Below are the code and all the weights of a small trained network. Each question names an input and a class and asks about switching units off, where a switched-off unit gives its printed mean instead of its output.

import numpy as np


def w(rows, s, z=0):
    codes = np.array(rows[::2]) - 128.0
    scale = np.full(codes.shape[1], s)
    scale[-1] = z or s
    return codes * scale


def f(y):
    return np.maximum(y, 0)


def log_softmax(a):
    a = a - a.max(-1, keepdims=True)
    return a - np.log(np.exp(a).sum(-1, keepdims=True))


def net(x, mask):
    res = np.array(x, float).reshape(1, 8) / 4 @ E
    y = f(res @ A[0][:, :-1].T + A[0][:, -1])
    res = res + np.where(mask, y, B[0][:, -1]) @ B[0][:, :-1]
    return log_softmax(res[-1] @ U[:, :-1].T + U[:, -1])


A, B = {}, {}
E = w([
[176,132,14,213,131,73,97,226,239,129,17,121],'x0',
[134,129,125,128,141,122,131,125,127,127,130,125],'x1',
[128,126,140,135,128,120,144,124,138,126,122,129],'x2',
[135,132,124,122,130,131,123,128,125,130,129,113],'x3',
[135,129,126,137,131,127,128,142,117,125,145,135],'x4',
[187,207,235,76,201,143,32,197,103,125,32,187],'x5',
[132,128,136,131,125,120,126,123,139,129,130,118],'x6',
[1,140,145,235,149,114,81,132,3,143,63,40],'x7',
],0.0069)
A[0] = w([
[90,136,248,50,141,168,151,29,40,134,216,135,123],'neuron 1',
[217,103,100,42,139,138,159,147,239,113,181,171,30],'neuron 2',
[82,81,32,182,106,96,175,78,139,138,194,101,35],'neuron 3',
[144,103,88,162,138,123,149,133,157,161,78,155,41],'neuron 4',
[96,137,216,83,131,155,174,103,70,133,184,130,60],'neuron 5',
[153,145,99,195,127,104,121,177,180,144,119,138,4],'neuron 6',
[248,96,102,23,82,145,182,123,249,90,181,199,24],'neuron 7',
[144,188,238,63,173,112,62,178,115,127,66,164,69],'neuron 8',
[152,210,253,92,192,138,40,170,112,110,30,190,76],'neuron 9',
[77,58,50,164,44,140,168,71,151,122,188,86,73],'neuron 10',
[153,192,226,75,150,137,74,175,83,100,18,176,62],'neuron 11',
[45,114,144,213,152,134,92,146,55,139,81,69,3],'neuron 12',
[69,110,65,148,84,104,171,66,146,101,160,116,65],'neuron 13',
[57,122,147,227,144,135,108,140,42,131,73,52,42],'neuron 14',
[127,139,118,144,157,132,110,119,134,131,151,139,77],'neuron 15',
[164,136,31,207,129,93,100,205,216,139,42,126,131],'neuron 16',
[93,141,240,74,123,157,135,70,60,150,235,128,121],'neuron 17',
[139,133,56,204,149,112,123,215,187,133,50,93,122],'neuron 18',
[56,132,151,203,156,126,108,133,81,122,86,70,23],'neuron 19',
[53,131,115,225,117,96,112,130,56,107,87,48,46],'neuron 20',
[60,44,9,167,48,106,201,48,129,112,209,82,84],'neuron 21',
[148,171,32,179,142,96,106,191,192,136,66,133,123],'neuron 22',
],0.0055,0.0025)
B[0] = w([
[132,30,64,80,23,111,226,97,62,11,17,68,249],'neuron 1',
[38,195,140,67,159,57,66,70,105,180,203,207,214],'neuron 2',
[187,105,148,185,182,171,155,173,178,145,148,102,206],'neuron 3',
[129,105,118,111,113,117,134,142,90,110,95,144,154],'neuron 4',
[122,85,84,110,73,123,152,111,92,90,72,101,194],'neuron 5',
[117,100,114,113,103,124,150,128,101,94,95,109,164],'neuron 6',
[16,235,159,55,183,81,13,40,77,186,210,240,243],'neuron 7',
[201,125,133,227,193,186,146,177,178,162,142,76,206],'neuron 8',
[216,125,145,208,185,199,163,196,210,203,163,69,230],'neuron 9',
[207,139,169,212,192,177,137,187,184,172,138,82,220],'neuron 10',
[210,140,154,216,163,178,158,185,214,177,156,103,212],'neuron 11',
[65,175,123,51,150,76,58,82,137,171,206,193,201],'neuron 12',
[185,144,150,161,176,153,161,188,180,133,138,98,189],'neuron 13',
[33,210,138,58,171,77,16,70,80,172,182,215,212],'neuron 14',
[122,129,114,134,130,116,155,123,104,142,126,119,128],'neuron 15',
[94,48,95,68,3,117,196,83,69,11,29,61,232],'neuron 16',
[110,54,67,91,28,104,186,132,78,44,38,85,230],'neuron 17',
[102,76,79,90,43,103,176,104,57,55,60,94,212],'neuron 18',
[80,172,140,69,158,118,85,91,114,160,171,186,189],'neuron 19',
[73,201,152,68,184,71,44,79,117,181,210,190,208],'neuron 20',
[245,139,182,237,209,211,163,217,216,186,144,63,255],'neuron 21',
[134,51,131,126,54,98,174,92,80,39,65,101,210],'neuron 22',
],0.0054,0.0092)
U = w([
[132,3,115,102,7,105,161,108,71,16,40,93,255],'0',
[229,131,143,233,176,186,136,247,196,193,140,94,64],'1',
[57,235,135,64,146,67,65,54,96,180,184,230,83],'2',
],0.0077,0.00059)

Each question gives the input, the list of numbers given to net, and the class t.
The units are the neurons (one row each of A and B). Each row of codes is followed by its name. A weight is (code - 128) times the scale printed after its matrix; where a second scale follows, it is the last column's (A, B and U).
mask holds one flag per neuron, in row order. A switched-off neuron (its flag False) gives its mean, the last column of its row in B, instead of its output. The means were averaged over made-up inputs and are rounded, as every weight is.
A unit's drop is (log p(t) with every unit on - log p(t) with that unit switched off) / (log p(t) with every unit on - log p(t) with every unit switched off).
most important unit: the unit with the biggest drop
k most important neurons: the k neurons with the biggest drops, biggest first
drop of u: that unit's drop, to one decimal
input [-7,8,-2,2,-5,6,-2,-5], class 0: 3 most important neurons : (neuron 1; neuron 17; neuron 21)
input [-7,2,-2,0,-8,8,-2,5], class 1: most important neuron : (neuron 9)
input [4,-8,4,7,0,-4,-6,-6], class 2: 2 most important neurons : (neuron 7; neuron 2)
input [5,-5,3,-8,-2,-6,-2,2], class 1: 2 most important neurons : (neuron 21; neuron 1)
input [1,4,-4,8,4,-7,-6,-6], class 1: 2 most important neurons : (neuron 21; neuron 10)
input [7,3,-3,5,4,-6,8,8], class 2: 2 most important neurons : (neuron 20; neuron 14)
input [6,0,7,-7,6,-8,5,8], class 1: 3 most important neurons : (neuron 21; neuron 10; neuron 3)
input [4,1,1,3,0,3,-4,-6], class 2: 2 most important neurons : (neuron 7; neuron 2)
input [-7,-4,0,-2,-2,6,5,4], class 0: 2 most important neurons : (neuron 1; neuron 17)
input [-5,4,-1,7,-6,5,-8,5], class 0: 2 most important neurons : (neuron 1; neuron 21)
input [-7,-8,-7,-3,5,4,-5,-7], class 0: 2 most important neurons : (neuron 1; neuron 17)
input [-3,-3,-5,7,1,-5,7,3], class 1: drop of neuron 21 : 0.1
input [1,-8,-2,3,4,-2,-4,-3], class 2: drop of neuron 2 : 0.0
input [-1,6,5,6,8,-6,7,-8], class 2: most important unit : neuron 7
input [-1,-3,-3,-5,-8,6,0,6], class 1: drop of neuron 20 : -0.1
